Below are the code and all the weights of a small trained network. Each question names an input and a class and asks about switching units off, where a switched-off unit gives its printed mean instead of its output.

import numpy as np


def w(rows, s, z=0):
    codes = np.array(rows[::2]) - 128.0
    scale = np.full(codes.shape[1], s)
    scale[-1] = z or s
    return codes * scale


def f(y):
    return y / 2 * (1 + np.tanh(0.7978845608 * (y + 0.044715 * y**3)))


def log_softmax(a):
    a = a - a.max(-1, keepdims=True)
    return a - np.log(np.exp(a).sum(-1, keepdims=True))


def net(x, mask):
    res = np.array(x, float).reshape(1, 8) / 4 @ E
    y = f(res @ A[0][:, :-1].T + A[0][:, -1])
    res = res + np.where(mask, y, B[0][:, -1]) @ B[0][:, :-1]
    return log_softmax(res[-1] @ U[:, :-1].T + U[:, -1])


A, B = {}, {}
E = w([
[4,168,217,167,121],'x0',
[118,183,60,187,194],'x1',
[236,196,176,74,127],'x2',
[106,148,42,64,100],'x3',
[147,59,187,76,181],'x4',
[84,104,145,217,2],'x5',
[151,98,82,169,109],'x6',
[131,243,127,54,71],'x7',
],0.0062)
A[0] = w([
[39,178,164,89,127,237],'n0',
[96,152,113,110,81,136],'n1',
[110,101,73,67,110,125],'n2',
[121,89,113,97,114,54],'n3',
[90,141,247,126,119,183],'n4',
[143,147,148,173,86,216],'n5',
[164,131,160,181,90,1],'n6',
[88,117,122,98,107,78],'n7',
[102,52,123,163,204,137],'n8',
[180,181,102,111,194,224],'n9',
[83,154,138,115,138,53],'n10',
[100,129,120,81,81,210],'n11',
[89,105,124,119,160,79],'n12',
[130,131,100,108,133,22],'n13',
[146,162,109,104,136,20],'n14',
[163,162,109,107,130,141],'n15',
[115,131,98,155,91,86],'n16',
[191,50,163,56,139,101],'n17',
[125,158,170,119,132,245],'n18',
[82,169,126,122,123,114],'n19',
[170,92,159,99,117,161],'n20',
[158,90,138,116,130,110],'n21',
[111,114,97,78,107,141],'n22',
[166,121,123,193,110,116],'n23',
],0.015,0.0027)
B[0] = w([
[56,128,188,124,104,242],'n0',
[107,148,80,77,133,173],'n1',
[221,150,127,94,156,169],'n2',
[176,137,149,150,106,138],'n3',
[111,120,252,148,202,255],'n4',
[68,120,141,81,166,188],'n5',
[95,48,138,58,154,158],'n6',
[155,139,84,143,129,146],'n7',
[143,102,38,229,80,237],'n8',
[87,232,124,171,226,224],'n9',
[96,99,145,134,98,153],'n10',
[153,187,79,127,153,180],'n11',
[145,97,119,182,120,155],'n12',
[147,108,139,105,159,129],'n13',
[130,107,167,117,167,148],'n14',
[114,143,174,147,187,170],'n15',
[134,108,103,37,125,166],'n16',
[100,237,147,111,33,235],'n17',
[145,140,170,146,155,183],'n18',
[81,125,132,119,121,172],'n19',
[102,143,168,125,98,184],'n20',
[118,154,134,141,69,157],'n21',
[189,164,119,111,144,156],'n22',
[61,79,107,56,93,170],'n23',
],0.02,0.0089)
U = w([
[62,131,13,197,131,222],'0',
[206,141,149,163,76,65],'1',
[117,65,99,150,14,3],'2',
[45,43,75,254,121,100],'3',
[49,193,186,135,136,207],'4',
[101,155,50,73,122,104],'5',
[81,26,147,87,129,92],'6',
[153,120,128,172,230,32],'7',
],0.0062,0.0039)

Each question gives the input, the list of numbers given to net, and the class t.
The units are the neurons (one row each of A and B). Each row of codes is followed by its name. A weight is (code - 128) times the scale printed after its matrix; where a second scale follows, it is the last column's (A, B and U).
mask holds one flag per neuron, in row order. A switched-off neuron (its flag False) gives its mean, the last column of its row in B, instead of its output. The means were averaged over made-up inputs and are rounded, as every weight is.
A unit's drop is (log p(t) with every unit on - log p(t) with that unit switched off) / (log p(t) with every unit on - log p(t) with every unit switched off).
The circuit of an input: a set's keep is (log p(t) with only the set's units on - log p(t) with every unit switched off) / (log p(t) with every unit on - log p(t) with every unit switched off). Starting from the 12 units with the biggest drops (on a tie, the unit counted first), units are removed one at a time, each time the one whose removal leaves the highest keep (on an exact tie, the one counted first), for as long as the keep stays at least 0.8.
circuit, biggest first: the units of the circuit, biggest drop first
unit that matters most: the unit with the biggest drop
top k neurons: the k neurons with the biggest drops, biggest first
drop of u: that unit's drop, to one decimal
input [6,-4,5,-3,4,4,7,-8], class 3: circuit, biggest first : n8
input [-6,-1,6,0,-1,2,3,-8], class 2: top 2 neurons : n4, n23
input [1,8,4,-4,-4,-6,-1,-3], class 7: circuit, biggest first : n17, n0
input [-8,6,-3,-4,0,-5,2,1], class 7: top 3 neurons : n9, n15, n0
input [1,3,2,7,-2,-7,-2,-7], class 0: top 3 neurons : n4, n8, n18
input [-5,3,-3,7,7,-5,0,5], class 7: top 4 neurons : n2, n0, n9, n22
input [-5,4,3,-3,-2,0,7,-4], class 0: top 3 neurons : n4, n9, n0
input [-5,-7,-2,-6,3,6,-4,-6], class 2: top 2 neurons : n8, n9
input [-1,1,8,-7,2,7,-3,0], class 6: circuit, biggest first : n6, n9
input [-2,-3,6,-1,-6,3,-2,-1], class 6: circuit, biggest first : n17, n9, n6
input [-4,4,-8,-7,-7,-8,3,-1], class 0: top 3 neurons : n4, n9, n0
input [-7,8,-1,-5,4,-4,-8,-8], class 0: circuit, biggest first : n8, n9
input [-1,3,-4,4,1,1,5,2], class 5: top 2 neurons : n4, n8
input [-1,2,1,-2,8,-2,1,-7], class 2: unit that matters most : n17
input [-8,6,-8,5,-3,-1,-8,8], class 7: circuit, biggest first : n17, n2
input [-3,3,2,-8,-3,1,5,-7], class 3: top 2 neurons : n8, n17
input [-7,-7,-4,-6,-6,5,-5,8], class 6: top 2 neurons : n17, n9
input [-7,-2,-8,-3,-6,-8,-4,-3], class 0: top 2 neurons : n8, n4
input [-7,-6,4,-1,-6,4,0,-1], class 5: top 2 neurons : n4, n0
input [-5,7,-5,3,6,-5,-7,0], class 0: circuit, biggest first : n8
input [1,3,0,-8,3,-2,-4,-3], class 3: drop of n8 : 0.6
input [0,0,-4,-2,3,4,5,-7], class 3: drop of n8 : 0.2
input [-4,3,-2,7,3,-2,5,8], class 7: drop of n13 : 0.0
input [-3,6,-3,-6,6,5,-5,-8], class 3: drop of n8 : 0.1
